Here is a tiny trained network, its code and every weight. The questions are about switching its units off for an input and a target symbol, where a switched-off unit gives its printed mean instead of its output.

import numpy as np


def w(rows, s, z=0):
    codes = np.array(rows[::2]) - 128.0
    scale = np.full(codes.shape[1], s)
    scale[-1] = z or s
    return codes * scale


def norm(h):
    return h / np.sqrt((h * h).mean(-1, keepdims=True) + 1e-5)


def softmax(a):
    e = np.exp(a - a.max(-1, keepdims=True))
    return e / e.sum(-1, keepdims=True)


def log_softmax(a):
    a = a - a.max(-1, keepdims=True)
    return a - np.log(np.exp(a).sum(-1, keepdims=True))


def net(x, mask):
    ids = ['ΓΛΠΣαζθμξτω'.index(c) for c in x.split()]
    T = len(ids)
    res = E[ids] + P[:T]
    u = 0
    for l in range(3):
        r = norm(res)
        for j in range(3):
            rows = slice(3 * j, 3 * j + 3)
            q, k, v = (r @ M[l][rows].T for M in (Q, K, V))
            z = softmax(np.where(np.tri(T) > 0, q @ k.T / 3**0.5, -1e9)) @ v
            o = O[l][rows]
            res = res + np.where(mask[u + j], z, o[:, -1]) @ o[:, :-1]
        u += 3
    return log_softmax(norm(res)[-1] @ U[:, :-1].T + U[:, -1])


Q, K, V, O = {}, {}, {}, {}
E = w([
[154,78,123,141,135,119,190],'Γ',
[118,178,14,88,125,191,147],'Λ',
[153,158,122,74,110,173,125],'Π',
[105,75,165,173,172,163,161],'Σ',
[143,162,148,68,90,86,140],'α',
[99,198,154,137,152,155,89],'ζ',
[138,113,104,155,152,104,114],'θ',
[139,100,132,78,224,143,156],'μ',
[176,70,85,133,137,93,118],'ξ',
[180,174,40,93,214,201,75],'τ',
[44,90,21,99,6,177,183],'ω',
],0.016)
P = w([
[85,173,26,162,180,193,170],'0',
[3,105,105,123,178,72,111],'1',
[84,195,154,123,148,150,110],'2',
[132,164,115,196,143,197,70],'3',
[101,83,146,156,123,139,104],'4',
[40,208,158,115,174,157,75],'5',
],0.0062)
Q[0] = w([
[176,151,163,159,127,60,152],'L0H0',
[176,98,198,194,26,125,219],'L0H0',
[125,141,156,75,157,36,109],'L0H0',
[94,75,113,152,176,94,49],'L0H1',
[212,225,133,213,151,110,129],'L0H1',
[163,164,3,122,119,169,118],'L0H1',
[53,118,20,205,127,216,100],'L0H2',
[240,213,72,212,99,158,92],'L0H2',
[119,134,181,141,33,49,38],'L0H2',
],0.0054)
K[0] = w([
[203,158,203,44,119,136,134],'L0H0',
[77,138,126,201,75,88,188],'L0H0',
[135,131,186,138,103,84,103],'L0H0',
[173,112,138,82,90,201,108],'L0H1',
[91,66,173,50,158,110,173],'L0H1',
[141,78,201,130,117,165,117],'L0H1',
[254,161,189,110,143,116,135],'L0H2',
[73,97,216,63,143,143,153],'L0H2',
[128,156,103,126,187,129,146],'L0H2',
],0.0071)
V[0] = w([
[128,111,117,92,198,87,52],'L0H0',
[194,121,125,93,87,167,61],'L0H0',
[148,164,126,63,106,41,91],'L0H0',
[116,55,74,149,194,191,242],'L0H1',
[40,83,200,105,103,121,213],'L0H1',
[87,91,102,14,220,141,209],'L0H1',
[3,158,151,116,129,159,148],'L0H2',
[112,62,64,170,83,120,134],'L0H2',
[76,101,79,169,52,147,55],'L0H2',
],0.0066)
O[0] = w([
[67,150,50,148,121,142,112,160],'L0H0',
[148,77,130,43,162,90,168,84],'L0H0',
[81,154,144,186,146,215,115,73],'L0H0',
[40,110,166,101,86,135,85,254],'L0H1',
[93,68,143,15,149,147,166,96],'L0H1',
[92,107,216,87,105,102,100,229],'L0H1',
[34,151,83,121,161,110,86,166],'L0H2',
[125,162,126,156,190,218,3,147],'L0H2',
[150,233,73,183,100,239,116,128],'L0H2',
],0.0057,0.0073)
Q[1] = w([
[2,154,32,196,148,152,67],'L1H0',
[70,111,146,189,159,51,88],'L1H0',
[193,180,185,105,142,132,68],'L1H0',
[211,181,71,125,36,38,215],'L1H1',
[159,107,200,153,106,94,179],'L1H1',
[103,219,114,121,64,144,102],'L1H1',
[206,185,134,100,74,89,193],'L1H2',
[96,167,112,85,73,84,35],'L1H2',
[154,199,227,103,105,97,69],'L1H2',
],0.0063)
K[1] = w([
[187,133,143,81,197,114,90],'L1H0',
[169,122,114,91,150,134,158],'L1H0',
[69,101,78,120,102,150,147],'L1H0',
[155,86,167,150,220,168,193],'L1H1',
[42,128,138,142,254,152,77],'L1H1',
[96,86,126,190,130,149,112],'L1H1',
[69,147,120,74,162,61,94],'L1H2',
[142,43,131,145,189,207,194],'L1H2',
[149,85,122,137,185,101,57],'L1H2',
],0.0073)
V[1] = w([
[208,77,107,108,112,104,30],'L1H0',
[223,66,78,70,169,102,95],'L1H0',
[154,69,66,98,205,214,169],'L1H0',
[196,157,173,92,2,150,141],'L1H1',
[193,165,172,191,150,111,110],'L1H1',
[156,45,57,117,74,158,152],'L1H1',
[128,127,16,26,43,164,134],'L1H2',
[123,183,213,123,8,163,121],'L1H2',
[110,111,87,156,54,47,117],'L1H2',
],0.0072)
O[1] = w([
[200,130,171,63,131,171,124,94],'L1H0',
[169,130,221,78,133,183,121,28],'L1H0',
[87,137,238,101,111,181,238,107],'L1H0',
[85,211,122,128,113,42,119,25],'L1H1',
[144,96,73,20,143,152,131,3],'L1H1',
[94,126,237,206,109,228,117,94],'L1H1',
[152,159,250,162,113,115,127,178],'L1H2',
[162,193,59,119,78,2,141,127],'L1H2',
[217,207,93,181,102,207,24,147],'L1H2',
],0.0071,0.0047)
Q[2] = w([
[170,81,148,213,112,141,189],'L2H0',
[3,145,136,242,38,151,86],'L2H0',
[189,37,158,53,87,67,83],'L2H0',
[92,66,30,103,110,151,95],'L2H1',
[173,111,79,107,107,113,149],'L2H1',
[149,109,126,111,144,133,110],'L2H1',
[67,85,41,185,182,168,41],'L2H2',
[25,139,126,141,41,190,150],'L2H2',
[164,137,195,165,228,178,72],'L2H2',
],0.0062)
K[2] = w([
[126,208,103,128,117,134,152],'L2H0',
[155,107,151,79,206,72,67],'L2H0',
[31,130,191,3,154,154,208],'L2H0',
[201,81,124,105,89,124,194],'L2H1',
[98,129,63,207,168,162,32],'L2H1',
[86,161,150,176,152,63,134],'L2H1',
[191,111,82,146,65,147,216],'L2H2',
[227,53,116,176,170,117,47],'L2H2',
[155,175,102,199,22,134,175],'L2H2',
],0.0057)
V[2] = w([
[158,146,99,132,174,99,102],'L2H0',
[181,115,147,195,84,112,136],'L2H0',
[133,170,120,155,108,104,137],'L2H0',
[149,92,153,202,131,120,157],'L2H1',
[46,128,207,127,173,200,100],'L2H1',
[91,180,133,75,139,123,88],'L2H1',
[185,95,154,116,24,169,156],'L2H2',
[169,108,140,166,133,48,60],'L2H2',
[92,123,88,129,2,130,174],'L2H2',
],0.0097)
O[2] = w([
[166,110,190,177,109,147,161,133],'L2H0',
[142,110,105,173,184,111,73,84],'L2H0',
[136,83,54,70,116,116,130,119],'L2H0',
[125,147,65,30,122,216,95,124],'L2H1',
[175,114,97,126,140,176,180,254],'L2H1',
[178,91,154,202,172,170,191,166],'L2H1',
[72,149,131,124,76,112,87,21],'L2H2',
[155,103,170,129,199,175,82,153],'L2H2',
[87,177,144,108,1,93,103,147],'L2H2',
],0.0085,0.0061)
U = w([
[64,86,140,24,91,147,4,43],'Γ',
[50,109,26,55,105,150,135,2],'Λ',
[99,201,224,163,14,111,84,45],'Π',
[57,33,170,97,112,139,181,50],'Σ',
[168,170,173,158,103,25,153,230],'α',
[124,174,43,132,146,26,150,118],'ζ',
[161,121,2,194,154,117,101,138],'θ',
[115,80,176,125,168,146,209,123],'μ',
[200,102,81,161,129,207,58,239],'ξ',
[239,141,162,90,134,225,134,177],'τ',
[97,153,187,238,5,164,135,186],'ω',
],0.0081,0.0024)

Each question gives the input, a string of symbols that net reads in full, and the target symbol t.
The units are the heads (3 rows each of Q, K, V and O). Each row of codes is followed by its name. A weight is (code - 128) times the scale printed after its matrix; where a second scale follows, it is the last column's (O and U).
mask holds one flag per head, layer by layer. A switched-off head (its flag False) gives its mean, the last column of its rows in O, instead of its output. The means were averaged over made-up inputs and are rounded, as every weight is.
A unit's drop is (log p(t) with every unit on - log p(t) with that unit switched off) / (log p(t) with every unit on - log p(t) with every unit switched off).
The circuit of an input: a set's keep is (log p(t) with only the set's units on - log p(t) with every unit switched off) / (log p(t) with every unit on - log p(t) with every unit switched off). Starting from all 9 units, units are removed one at a time, each time the one whose removal leaves the highest keep (on an exact tie, the one counted first), for as long as the keep stays at least 0.8.
units of the circuit, in order: the units of the circuit, biggest drop first
most important unit: the unit with the biggest drop
heads that matter: for each layer, one digit per head in row order, 1 if its drop is at least 0.15 and else 0, layers parted by /
input μ θ ζ Σ, target θ: units of the circuit, in order	L0H1; L1H0; L1H1
input ξ θ μ Π, target μ: units of the circuit, in order	L0H2; L1H2
input ξ θ τ ξ θ, target τ: most important unit	L1H0
input μ ω θ, target Π: heads that matter	010 / 000 / 001
input ζ ζ Γ Σ Γ α, target Γ: heads that matter	011 / 000 / 010
input θ Γ ζ Σ, target θ: units of the circuit, in order	L1H0; L1H2
input μ μ μ Λ, target Σ: units of the circuit, in order	L0H2; L0H1
input Π Γ Π, target Γ: units of the circuit, in order	L2H0; L0H1
input Λ ζ α Γ μ α, target Σ: heads that matter	000 / 001 / 000
input μ ζ ξ α Π ξ, target α: units of the circuit, in order	L2H1; L1H1
input θ ξ Π, target ξ: units of the circuit, in order	L0H1; L1H2
input α θ α θ, target ζ: units of the circuit, in order	L0H0; L1H2; L1H1
input θ α ω θ Σ α, target θ: heads that matter	000 / 000 / 000
input Λ ω ω μ, target Π: units of the circuit, in order	L2H2
input ω μ μ ζ, target Σ: units of the circuit, in order	L0H2; L1H2
input μ θ θ θ ξ ζ, target ξ: heads that matter	010 / 000 / 000
input τ Γ ω μ ξ, target ω: heads that matter	010 / 001 / 001
input θ μ μ Σ μ ζ, target Σ: units of the circuit, in order	L1H2; L0H2
input τ θ ω ζ ξ, target ω: heads that matter	000 / 000 / 001
input ζ Γ α, target Γ: heads that matter	010 / 111 / 010
input θ ξ Γ θ μ, target ξ: units of the circuit, in order	L0H1; L1H2
input ζ α ζ μ Λ θ, target μ: heads that matter	010 / 100 / 000
input θ ω ζ ξ θ Π, target ξ: most important unit	L2H0
